Each row has a name. Each question is about the rows just above it. Places in a row count from 0.

Columns, left to right: P G Y M R A F Q D L
(111): [137 178  86 173 119  94 114 172 143 148]
(51): [137 178  86 174 119  94 114 172 143 148]
(72): [152  96 145  95 118  96 118  97 133 104]
(207): [109 103 130 103 108  98  82 105 127  66]
(211): [123 160  92 154 102 158  79 151 136  98]
Which column holds this, read top down? [119 118 108] -> R
After [178  86 174 119  94], its row goes on with -> [114 172 143 148]
The rest of the row after [ 96 145]: -> [ 95 118  96 118  97 133 104]
[103 160] is in which column, read top down? -> G
The entry that follows [92]: -> [154]

Columns, left to right: K X H S B Z J T N C
(72): [ 89 128 139  75 128 122 104 127 105  83]
(137): [ 74 133 122 110 122 121 154 141 146 154]
(61): [105 119 134 122 139 133 113 137 158 164]
(51): [113 128 104 133 123 105 110 102 103  50]
(11): [141 139 121 140 138 121  99 148 158  86]
(155): [116 122 117 125 131 128 103 108 162 102]
(211): [127 133 130 132 117 119 134  98 140 113]
(76): [105 103 110 133 121 132 128 117 110 127]
(111): [125 115 152 131 127 133 113  93 164 212]
(207): [149 128 142 129 141 130 160 184 104 118]
tags:
[113] -> z_368
[103] -> z_996
[134] -> z_806
[104] -> z_872
[161] -> z_894
[160] -> z_162
[105] -> z_939
Join (207) by its entry at place 6: -> z_162
[113 128 104 133 123 105 110 102 103  50] is in which row? -> (51)

Columns, left to right: pizo Gusa Subud gineb daruz ros
(76): [195 200 199 164 169 166]
(211): [196 200 199 165 169 162]
(51): [195 200 199 164 169 113]
The rest of the row after [199 165]: -> [169 162]
Which row holds [195 200 199 164 169 166]? -> (76)
Go on from [196 200] to the end of its row. -> [199 165 169 162]
The row with [195 200 199 164 169 113] is -> (51)
key -> tag
[164] -> z_746
[199] -> z_237
[165] -> z_562
Look up the entry of (76) at place 3 in the table: -> z_746

Columns, left to right: pesa Mel Ripov zadu Roluv zito
(76): [165 188 117 142  91 125]
(137): [165 188 117 143 115 144]
(11): [158 211 128 167  74 138]
(72): [139 197 123 167 118 140]
(155): [155 170 128 138  98 122]
(112): [121 147 106 132 127 133]
(61): [157 170 119 134 103 122]
(211): [143 197 122 167  88 145]
(51): [160 190 128 149  85 127]
(212): [149 216 113 176  81 150]
(207): [149 169 104 137 115 131]
(111): [136 177 127 159  98 142]
The entry that follows [88]: -> [145]
The rest of the row after [165 188 117 142]: -> [ 91 125]
Table of tags by key:
[74] -> z_389
[128] -> z_751
[98] -> z_653
[115] -> z_911
The tag of (11), keyed by place 4: -> z_389
After [197 122 167], its row goes on with -> [ 88 145]

Columns, left to right: busig zisa tela kune bos vime labol nem
(11): [ 60  93 178  65 126  76 102 192]
(112): [192  76  88 177 156 115 103  98]
(51): [ 70 220  84 141 146 148  89 174]
(212): [116 204 173  91 196 167 152 179]
(111): [173 163 153  98 196 166 169 156]
Right after [141] comes -> [146]
What comes right after [153] in the named rows? -> [98]
Go on from [196 167] to the end of its row. -> [152 179]
Which column holds [148 167 166] top down? -> vime
Which column holds this, read top down? [102 103  89 152] -> labol
Table of tags by key:
[166] -> z_613
[146] -> z_844
[148] -> z_235
The tag of (51), keyed by place 5: -> z_235

Columns, left to right: Zuza suri bop bebik fid zuvum dobik lem nok
(111): [110 107 184 111 158 128 136 130 129]
(112): [110 107 184 110 158 134  97 186 172]
(207): [103 120 172 160 116 139 109 102 140]
(11): [136 126 151 147 110 141 136 139 120]
(212): [ 85 117 150 122  72  51 135 191 115]
(211): [164 120 165 126 111  69 157  59 116]
Go on from [107 184 110 158] to the end of its row. -> [134  97 186 172]
What comes right after [141] in the named rows? -> [136]
tags:
[120] -> z_576
[121] -> z_318
[157] -> z_362
[117] -> z_527
[126] -> z_883
[118] -> z_102
Look up the entry of (211) at place 1 in the table: -> z_576
Right after [109] comes -> [102]
The rest of the row after [110 107 184 110 158]: -> [134  97 186 172]
Which column holds [191  59] top down? -> lem

Columns, left to right: lisor pezev tabil vogub Ronet Leze
(61): [115  96 117  96 135  53]
(211): [193 119 104 171 108 133]
(111): [115  96 117 137 129  96]
(212): [115  96 117  96 154  78]
(72): [115  96 117  96 154  44]
Right after [119] comes -> [104]
key -> tag
[53] -> z_940
[171] -> z_735
[133] -> z_447
Join (211) by its entry at place 5: -> z_447

Columns, left to right: kufa fatov sifo Ges votu gog gezar lipe peno buk
(61): [154 107 119 127 134 127 118 132 126 198]
(155): [158 123 114  84 151 123 127 119 137 118]
(76): [145 124 109 125 138 131 119 122 133 113]
(137): [126 104 133  81 102 137 136 129 119 113]
(51): [118 113 130 125 111 135 122 137 114 100]
(207): [147 101 133 152 161 141 123 149 131 126]
(111): [136 114 153 129 147 124 143 146 113 146]
(211): [154 120 149 132  85 125 122 146 131  99]
(212): [119 117 142 136 157 113 127 113 122 114]
(11): [141 139 101 147 108 122 139 123 152 130]
Whose row is [154 120 149 132  85 125 122 146 131  99]? -> (211)
tags:
[122] -> z_800
[119] -> z_132
[149] -> z_373
[123] -> z_780
[146] -> z_803
[129] -> z_609
The tag of (76), keyed by place 7: -> z_800

Columns, left to right: buvos fute lipa Nof kor Sasu rele
(212): [117 152 173  98 129 168 156]
(61): [124 146  82 161 135 131 100]
(111): [121 107  71 138 137 129 103]
(112): [161 131 124 118 145 143 163]
(51): [141 107  82 133 135 128 103]
(76): [133 112  61 126 126 131 102]
(155): [125 146 130 132 143 118 108]
(211): [117 152 173  98 147 168 156]
Where do [117 152 173  98 147 168 156] appear? -> (211)
After [125 146], its row goes on with -> [130 132 143 118 108]
[ 82  71 124  82  61 130 173] is in which column, read top down? -> lipa
Which row holds [125 146 130 132 143 118 108]? -> (155)
What comes right after [128] in the named rows? -> [103]
Go on from [129 168] to the end of its row. -> [156]

Columns, left to right: lon rofeb gemop duk kep Vebov
(51): [142 122 135 182 136  95]
(207): [197 197 206 183 147 169]
(72): [197 196  79  84 180  64]
The rest of the row after [197 197 206]: -> [183 147 169]
tags:
[135] -> z_398
[197] -> z_110
[142] -> z_340
[143] -> z_471
[141] -> z_299
[198] -> z_479
Join (51) by its entry at place 0: -> z_340
What comes right after [136] in the named rows? -> [95]
Which column holds this, read top down? [122 197] -> rofeb
Whose row is [197 197 206 183 147 169]? -> (207)
Go on from [197 197] to the end of its row. -> [206 183 147 169]

Columns, left to right: Tud Nofaf val dasob pemi Moki ves
(155): [196  82 141  79  53  89 167]
(51): [138 135 156 121 162 135 111]
(212): [138 135  89 121 162 135 111]
(207): [144 162 133 139 116 141 176]
(61): [112 161 105 171 120 131 103]
(137): [123 164  86 128 113 142 128]
(72): [ 98  91  85 131 156 103  92]
(11): [ 93 158  96 156 109 163 127]
(211): [ 88 111  95 108 138 108  99]
(111): [117 124 140 110 151 141 117]
(112): [112 161  99 171 120 131 103]
Table of tags by key:
[121] -> z_958
[120] -> z_315
[162] -> z_557
[171] -> z_330
[161] -> z_40
The tag of (212), keyed by place 3: -> z_958
What comes right after [96] in the named rows? -> [156]
Whose row is [123 164  86 128 113 142 128]? -> (137)

